Here is a tiny trained network, its code and every weight. The questions are about switching its units off for an input and a class, where a switched-off unit gives its printed mean instead of its output.

import numpy as np


def w(rows, s, z=0):
    codes = np.array(rows[::2]) - 128.0
    scale = np.full(codes.shape[1], s)
    scale[-1] = z or s
    return codes * scale


def f(y):
    return np.maximum(y, 0)


def log_softmax(a):
    a = a - a.max(-1, keepdims=True)
    return a - np.log(np.exp(a).sum(-1, keepdims=True))


def net(x, mask):
    res = np.array(x, float).reshape(1, 8) / 4 @ E
    y = f(res @ A[0][:, :-1].T + A[0][:, -1])
    res = res + np.where(mask, y, B[0][:, -1]) @ B[0][:, :-1]
    return log_softmax(res[-1] @ U[:, :-1].T + U[:, -1])


A, B = {}, {}
E = w([
[18,70,60,107],'x0',
[124,130,132,131],'x1',
[133,13,204,67],'x2',
[135,34,114,250],'x3',
[119,132,138,135],'x4',
[124,131,135,130],'x5',
[115,134,142,136],'x6',
[123,128,133,131],'x7',
],0.011)
A[0] = w([
[201,104,202,101,125],'N0',
[220,111,190,139,162],'N1',
[191,106,169,120,123],'N2',
[178,94,65,194,175],'N3',
[50,146,54,154,170],'N4',
[171,237,116,111,173],'N5',
[213,227,139,100,162],'N6',
[78,175,145,49,255],'N7',
[119,5,160,106,152],'N8',
[121,210,153,67,206],'N9',
[129,132,185,34,154],'N10',
[236,159,133,213,231],'N11',
],0.011,0.0084)
B[0] = w([
[160,182,204,46,209],'N0',
[129,204,245,95,220],'N1',
[137,164,173,99,182],'N2',
[45,154,129,201,203],'N3',
[155,149,2,172,199],'N4',
[232,110,101,211,219],'N5',
[234,59,135,200,234],'N6',
[185,73,63,57,234],'N7',
[146,46,222,146,233],'N8',
[213,68,102,117,221],'N9',
[161,126,143,38,221],'N10',
[65,181,217,242,251],'N11',
],0.0081,0.014)
U = w([
[203,11,148,176,251],'0',
[98,218,149,192,143],'1',
[175,139,2,95,134],'2',
[16,142,40,175,73],'3',
[205,149,167,47,11],'4',
[74,143,232,115,79],'5',
[121,38,98,14,156],'6',
],0.008,0.0032)

Each question gives the input, the list of numbers given to net, and the class t.
The units are the neurons (one row each of A and B). Each row of codes is followed by its name. A weight is (code - 128) times the scale printed after its matrix; where a second scale follows, it is the last column's (A, B and U).
mask holds one flag per neuron, in row order. A switched-off neuron (its flag False) gives its mean, the last column of its row in B, instead of its output. The means were averaged over made-up inputs and are rounded, as every weight is.
A unit's drop is (log p(t) with every unit on - log p(t) with that unit switched off) / (log p(t) with every unit on - log p(t) with every unit switched off).
The circuit of an input: a set's keep is (log p(t) with only the set's units on - log p(t) with every unit switched off) / (log p(t) with every unit on - log p(t) with every unit switched off). Starting from all 12 units, units are removed one at a time, each time the one whose removal leaves the highest keep (on an exact tie, the one counted first), for as long as the keep stays at least 0.8.
units of the circuit, in order: the units of the circuit, biggest drop first
k most important neurons: the k neurons with the biggest drops, biggest first
drop of u: that unit's drop, to one decimal
input [1,2,-3,-5,-5,-1,-6,5], class 2: units of the circuit, in order : N8, N1
input [-2,2,-7,-7,-2,-3,5,-1], class 0: units of the circuit, in order : N6
input [7,0,-1,-3,2,3,-8,-1], class 2: units of the circuit, in order : N4, N8
input [5,6,5,-1,-6,-4,6,6], class 6: units of the circuit, in order : N6, N11
input [2,-1,7,0,4,4,-4,-5], class 6: units of the circuit, in order : N11, N6
input [2,-2,-4,0,-8,-6,7,-4], class 2: units of the circuit, in order : N8, N4
input [7,0,5,0,-5,-2,-5,-6], class 6: units of the circuit, in order : N6, N11
input [1,-1,-3,-6,-8,-7,-2,2], class 2: units of the circuit, in order : N8, N1
input [7,6,-8,-1,1,-6,0,-1], class 2: 2 most important neurons : N11, N4
input [-2,-3,1,-1,-4,2,8,7], class 4: 2 most important neurons : N8, N3
input [-1,4,-4,-4,-3,-4,-4,-5], class 0: 2 most important neurons : N6, N5
input [-4,-4,-3,1,7,-4,-4,5], class 1: 3 most important neurons : N11, N8, N7
input [8,-8,-2,-3,0,0,-2,-3], class 2: drop of N4 : 0.2
input [-6,-8,-7,4,4,0,-3,4], class 1: units of the circuit, in order : N11
input [-4,-3,-4,-8,-2,-2,0,1], class 0: drop of N6 : 0.1
input [7,-2,-7,1,8,-2,-6,-3], class 3: drop of N9 : 0.2
input [-1,2,-5,6,7,8,2,-4], class 1: 2 most important neurons : N11, N7
